Here is a tiny trained network, its code and every weight. The questions are about switching its units off for an input and a target symbol, where a switched-off unit gives its printed mean instead of its output.

import numpy as np


def w(rows, s, z=0):
    codes = np.array(rows[::2]) - 128.0
    scale = np.full(codes.shape[1], s)
    scale[-1] = z or s
    return codes * scale


def f(y):
    return y / 2 * (1 + np.tanh(0.7978845608 * (y + 0.044715 * y**3)))


def softmax(a):
    e = np.exp(a - a.max(-1, keepdims=True))
    return e / e.sum(-1, keepdims=True)


def log_softmax(a):
    a = a - a.max(-1, keepdims=True)
    return a - np.log(np.exp(a).sum(-1, keepdims=True))


def net(x, mask):
    ids = ['αβδζηλξπσφ'.index(c) for c in x.split()]
    T = len(ids)
    res = E[ids] + P[:T]
    u = 0
    for l in range(2):
        r = res
        for j in range(2):
            rows = slice(4 * j, 4 * j + 4)
            q, k, v = (r @ M[l][rows].T for M in (Q, K, V))
            z = softmax(np.where(np.tri(T) > 0, q @ k.T / 4**0.5, -1e9)) @ v
            o = O[l][rows]
            res = res + np.where(mask[u + j], z, o[:, -1]) @ o[:, :-1]
        u += 2
        y = f(res @ A[l][:, :-1].T + A[l][:, -1])
        res = res + np.where(mask[u : u + 12], y, B[l][:, -1]) @ B[l][:, :-1]
        u += 12
    return log_softmax(res[-1] @ U[:, :-1].T + U[:, -1])


Q, K, V, O, A, B = {}, {}, {}, {}, {}, {}
E = w([
[142,112,130,120,158,47,120],'α',
[116,102,182,186,126,138,125],'β',
[71,140,179,199,114,252,86],'δ',
[37,190,89,136,184,122,191],'ζ',
[172,101,142,100,119,138,101],'η',
[71,159,188,217,96,195,142],'λ',
[135,85,144,70,204,106,145],'ξ',
[47,148,173,206,148,176,223],'π',
[37,154,149,103,126,158,126],'σ',
[103,202,192,25,197,67,95],'φ',
],0.018)
P = w([
[208,163,169,83,113,197,84],'0',
[140,147,99,145,64,152,157],'1',
[110,9,64,92,104,174,144],'2',
[122,92,57,175,213,162,119],'3',
[119,168,141,143,75,125,154],'4',
[82,21,86,79,118,128,151],'5',
[99,107,97,191,218,168,100],'6',
[109,178,161,133,82,109,157],'7',
[60,39,124,82,114,135,134],'8',
[79,123,114,186,243,143,98],'9',
[97,182,183,126,86,91,156],'10',
[45,52,150,81,120,103,134],'11',
[93,116,122,194,251,145,87],'12',
[106,186,173,133,77,96,159],'13',
],0.015)
Q[0] = w([
[98,157,128,116,150,145,97],'L0H1',
[121,102,116,58,11,135,151],'L0H1',
[160,86,137,117,45,126,92],'L0H1',
[136,120,145,146,148,148,73],'L0H1',
[104,79,111,97,168,158,69],'L0H2',
[160,159,115,104,59,140,114],'L0H2',
[79,101,124,147,143,147,102],'L0H2',
[175,164,97,183,127,106,111],'L0H2',
],0.011)
K[0] = w([
[95,152,179,89,82,174,181],'L0H1',
[36,14,86,179,49,29,87],'L0H1',
[74,176,93,162,137,87,155],'L0H1',
[159,129,134,63,102,177,80],'L0H1',
[109,101,153,122,201,154,131],'L0H2',
[135,159,109,85,60,185,154],'L0H2',
[74,103,184,162,181,128,102],'L0H2',
[209,69,2,138,95,176,104],'L0H2',
],0.0082)
V[0] = w([
[165,46,150,142,117,170,247],'L0H1',
[123,52,193,28,30,185,191],'L0H1',
[181,133,162,110,162,201,86],'L0H1',
[57,99,50,75,143,184,254],'L0H1',
[94,39,189,171,141,70,111],'L0H2',
[171,148,78,124,171,69,85],'L0H2',
[29,103,154,109,195,76,15],'L0H2',
[109,68,60,31,117,228,68],'L0H2',
],0.0061)
O[0] = w([
[205,71,197,86,123,79,203,145],'L0H1',
[105,118,42,88,36,179,126,232],'L0H1',
[187,146,105,88,232,111,153,253],'L0H1',
[64,97,139,135,113,141,85,130],'L0H1',
[187,115,101,80,102,185,65,148],'L0H2',
[184,150,85,96,170,86,153,50],'L0H2',
[170,7,3,124,92,124,160,226],'L0H2',
[89,72,129,104,129,99,45,141],'L0H2',
],0.0075,0.0056)
A[0] = w([
[131,173,217,35,148,157,146,6],'L0N1',
[253,169,138,168,46,67,117,165],'L0N2',
[186,139,56,147,194,137,96,120],'L0N3',
[69,74,85,157,160,232,156,32],'L0N4',
[142,241,177,49,13,118,78,131],'L0N5',
[161,192,184,2,121,65,14,25],'L0N6',
[140,130,76,187,73,185,129,217],'L0N7',
[101,156,195,137,233,162,119,1],'L0N8',
[111,28,115,58,139,101,71,50],'L0N9',
[82,89,40,67,163,160,87,137],'L0N10',
[89,139,6,78,182,115,169,210],'L0N11',
[196,151,170,47,86,146,9,62],'L0N12',
],0.0079,0.003)
B[0] = w([
[125,143,127,67,131,215,175,144],'L0N1',
[181,132,169,150,92,112,54,127],'L0N2',
[2,127,134,99,116,136,79,183],'L0N3',
[168,90,116,106,107,93,92,246],'L0N4',
[112,190,68,162,98,114,53,160],'L0N5',
[181,65,42,158,62,113,130,150],'L0N6',
[130,114,132,140,162,134,162,188],'L0N7',
[45,95,124,115,165,115,74,151],'L0N8',
[92,126,112,189,106,159,147,194],'L0N9',
[141,135,178,195,148,116,193,228],'L0N10',
[158,111,148,133,107,174,77,225],'L0N11',
[144,71,101,148,208,112,120,138],'L0N12',
],0.01,0.012)
Q[1] = w([
[64,130,160,161,110,178,204],'L1H1',
[144,245,121,165,40,174,139],'L1H1',
[157,114,156,117,2,73,180],'L1H1',
[148,125,86,173,173,66,85],'L1H1',
[94,129,98,153,87,71,77],'L1H2',
[180,159,155,100,107,142,178],'L1H2',
[72,130,140,78,35,178,210],'L1H2',
[194,189,177,179,29,167,194],'L1H2',
],0.007)
K[1] = w([
[45,157,116,130,137,108,169],'L1H1',
[150,135,155,213,104,113,112],'L1H1',
[114,121,110,111,133,1,132],'L1H1',
[92,151,176,138,200,146,92],'L1H1',
[155,106,144,187,111,132,95],'L1H2',
[95,141,83,142,97,115,121],'L1H2',
[83,111,118,138,144,112,180],'L1H2',
[60,186,130,203,80,100,166],'L1H2',
],0.0092)
V[1] = w([
[57,156,133,99,201,11,97],'L1H1',
[207,182,94,141,146,150,89],'L1H1',
[70,125,92,225,70,87,122],'L1H1',
[238,76,53,178,180,156,166],'L1H1',
[175,123,22,126,156,160,209],'L1H2',
[219,144,201,165,134,220,135],'L1H2',
[151,134,161,114,74,18,70],'L1H2',
[254,138,97,173,66,144,131],'L1H2',
],0.007)
O[1] = w([
[90,98,150,87,160,74,74,51],'L1H1',
[112,117,56,117,114,158,149,101],'L1H1',
[62,157,134,70,153,240,22,154],'L1H1',
[156,164,118,111,217,124,55,128],'L1H1',
[130,47,138,93,58,215,184,133],'L1H2',
[172,137,117,158,4,131,44,168],'L1H2',
[49,35,65,254,96,147,110,2],'L1H2',
[55,179,216,122,40,71,146,93],'L1H2',
],0.0069,0.01)
A[1] = w([
[85,119,172,154,157,156,144,106],'L1N1',
[110,214,176,135,96,104,157,182],'L1N2',
[110,66,158,70,112,85,203,123],'L1N3',
[88,192,166,180,180,130,192,70],'L1N4',
[93,181,117,158,159,157,216,89],'L1N5',
[143,77,145,89,156,127,118,254],'L1N6',
[144,130,151,102,113,52,111,90],'L1N7',
[66,124,216,175,88,168,199,47],'L1N8',
[104,41,110,161,115,132,132,141],'L1N9',
[136,50,125,104,79,155,145,172],'L1N10',
[81,200,108,105,160,193,132,36],'L1N11',
[162,99,245,163,183,138,137,194],'L1N12',
],0.012,0.0034)
B[1] = w([
[150,150,59,135,64,108,99,189],'L1N1',
[75,51,117,106,251,104,116,177],'L1N2',
[147,105,145,131,85,214,98,178],'L1N3',
[157,133,147,187,176,122,87,150],'L1N4',
[125,206,202,194,9,138,196,147],'L1N5',
[108,200,221,89,114,81,144,215],'L1N6',
[2,98,123,191,165,123,215,127],'L1N7',
[238,124,36,69,152,94,84,253],'L1N8',
[105,194,112,173,188,126,126,236],'L1N9',
[73,215,124,134,172,98,165,247],'L1N10',
[82,80,58,177,120,92,157,213],'L1N11',
[153,49,115,83,27,101,172,234],'L1N12',
],0.0078,0.012)
U = w([
[88,140,174,123,121,3,78,184],'α',
[174,50,150,100,204,98,41,137],'β',
[131,19,119,144,136,252,64,98],'δ',
[102,173,139,160,183,153,136,161],'ζ',
[133,201,200,148,73,94,11,190],'η',
[141,139,123,158,147,63,48,81],'λ',
[91,128,181,59,74,111,92,208],'ξ',
[151,57,102,142,110,81,132,114],'π',
[66,71,91,73,141,94,114,80],'σ',
[129,182,90,70,99,89,67,2],'φ',
],0.0078,0.0054)

Each question gives the input, a string of symbols that net reads in full, and the target symbol t.
The units are the heads (4 rows each of Q, K, V and O) and the neurons (one row each of A and B). Each row of codes is followed by its name. A weight is (code - 128) times the scale printed after its matrix; where a second scale follows, it is the last column's (O, A, B and U).
mask holds one flag per unit, layer by layer, with each layer's heads first. A switched-off unit (its flag False) gives its mean, the last column of its rows in O or B, instead of its output. The means were averaged over made-up inputs and are rounded, as every weight is.
A unit's drop is (log p(t) with every unit on - log p(t) with that unit switched off) / (log p(t) with every unit on - log p(t) with every unit switched off).
The circuit of an input: a set's keep is (log p(t) with only the set's units on - log p(t) with every unit switched off) / (log p(t) with every unit on - log p(t) with every unit switched off). Starting from the 12 units with the biggest drops (on a tie, the unit counted first), units are removed one at a time, each time the one whose removal leaves the highest keep (on an exact tie, the one counted first), for as long as the keep stays at least 0.8.
units of the circuit, in order: the units of the circuit, biggest drop first
unit that matters most: the unit with the biggest drop
k most important neurons: the k neurons with the biggest drops, biggest first
k most important neurons of layer l: the k neurons of layer l with the biggest drops, biggest first
heads that matter: for each layer, one digit per head in row order, 1 if its drop is at least 0.15 and else 0, layers parted by /
input ξ σ ξ λ ξ π δ ξ η ζ π π δ, target ξ: heads that matter -> 00 / 01
input ζ α π ξ β ξ η π δ π η α π η, target η: units of the circuit, in order -> L0N2, L0H2
input η ξ π σ ζ ζ β δ, target δ: units of the circuit, in order -> L1N6
input π π σ η π η η π β φ δ η λ, target π: 2 most important neurons -> L0N1, L1N12
input α ξ ξ φ ξ δ ξ, target λ: 2 most important neurons -> L0N9, L0N2
input η ζ π λ ξ σ φ ξ, target ξ: 2 most important neurons -> L0N4, L0N5
input π δ β δ π δ α φ π, target ζ: 3 most important neurons of layer 0 -> L0N10, L0N5, L0N4
input φ φ ξ δ λ π φ δ π σ, target σ: 4 most important neurons -> L0N6, L0N3, L0N9, L0N11
input σ π σ δ η β ζ α ξ π ζ, target ζ: units of the circuit, in order -> L0N4, L1N12
input φ π ξ λ β σ β φ ζ π η δ σ, target σ: units of the circuit, in order -> L0H1, L0N3, L1N11, L0N8
input α δ π η π ζ δ σ φ φ, target λ: 3 most important neurons of layer 0 -> L0N2, L0N10, L0N6
input λ δ β β λ ζ δ δ π, target ξ: heads that matter -> 00 / 10
input π δ π ξ δ β δ π ξ φ ξ λ, target ζ: units of the circuit, in order -> L0H2, L1N10, L1N9
input π λ β, target ξ: unit that matters most -> L0H2
input λ ξ λ δ β λ β ξ η π ξ β δ, target ζ: 3 most important neurons -> L0N1, L0N4, L1N9
input β φ π ξ, target η: units of the circuit, in order -> L0N3, L1H2, L0N2, L1N11
input φ δ δ φ ξ π, target ζ: heads that matter -> 01 / 10
input η δ β ξ ξ δ η, target φ: heads that matter -> 01 / 01
input δ δ π π, target β: 3 most important neurons of layer 0 -> L0N4, L0N8, L0N12
input ξ δ ξ η φ ξ λ π, target π: units of the circuit, in order -> L1N8, L1N12, L1N6, L0N5
input π ζ σ, target φ: 2 most important neurons of layer 1 -> L1N8, L1N1
input λ δ ξ π ζ δ ζ β ξ η η φ ξ δ, target δ: 2 most important neurons of layer 1 -> L1N10, L1N6
input π β ζ π π φ, target ζ: 2 most important neurons -> L0N6, L0N9
input φ σ λ δ η π δ η ξ β, target σ: most important neuron -> L0N6
input ζ ξ δ φ σ φ ξ α ζ η, target α: heads that matter -> 10 / 10
input β λ π φ ζ α σ η ξ η, target η: 3 most important neurons of layer 0 -> L0N3, L0N2, L0N1
input σ π π ξ ξ δ, target π: 3 most important neurons -> L0N10, L1N12, L0N11
input ξ π ζ π β, target β: unit that matters most -> L1N2
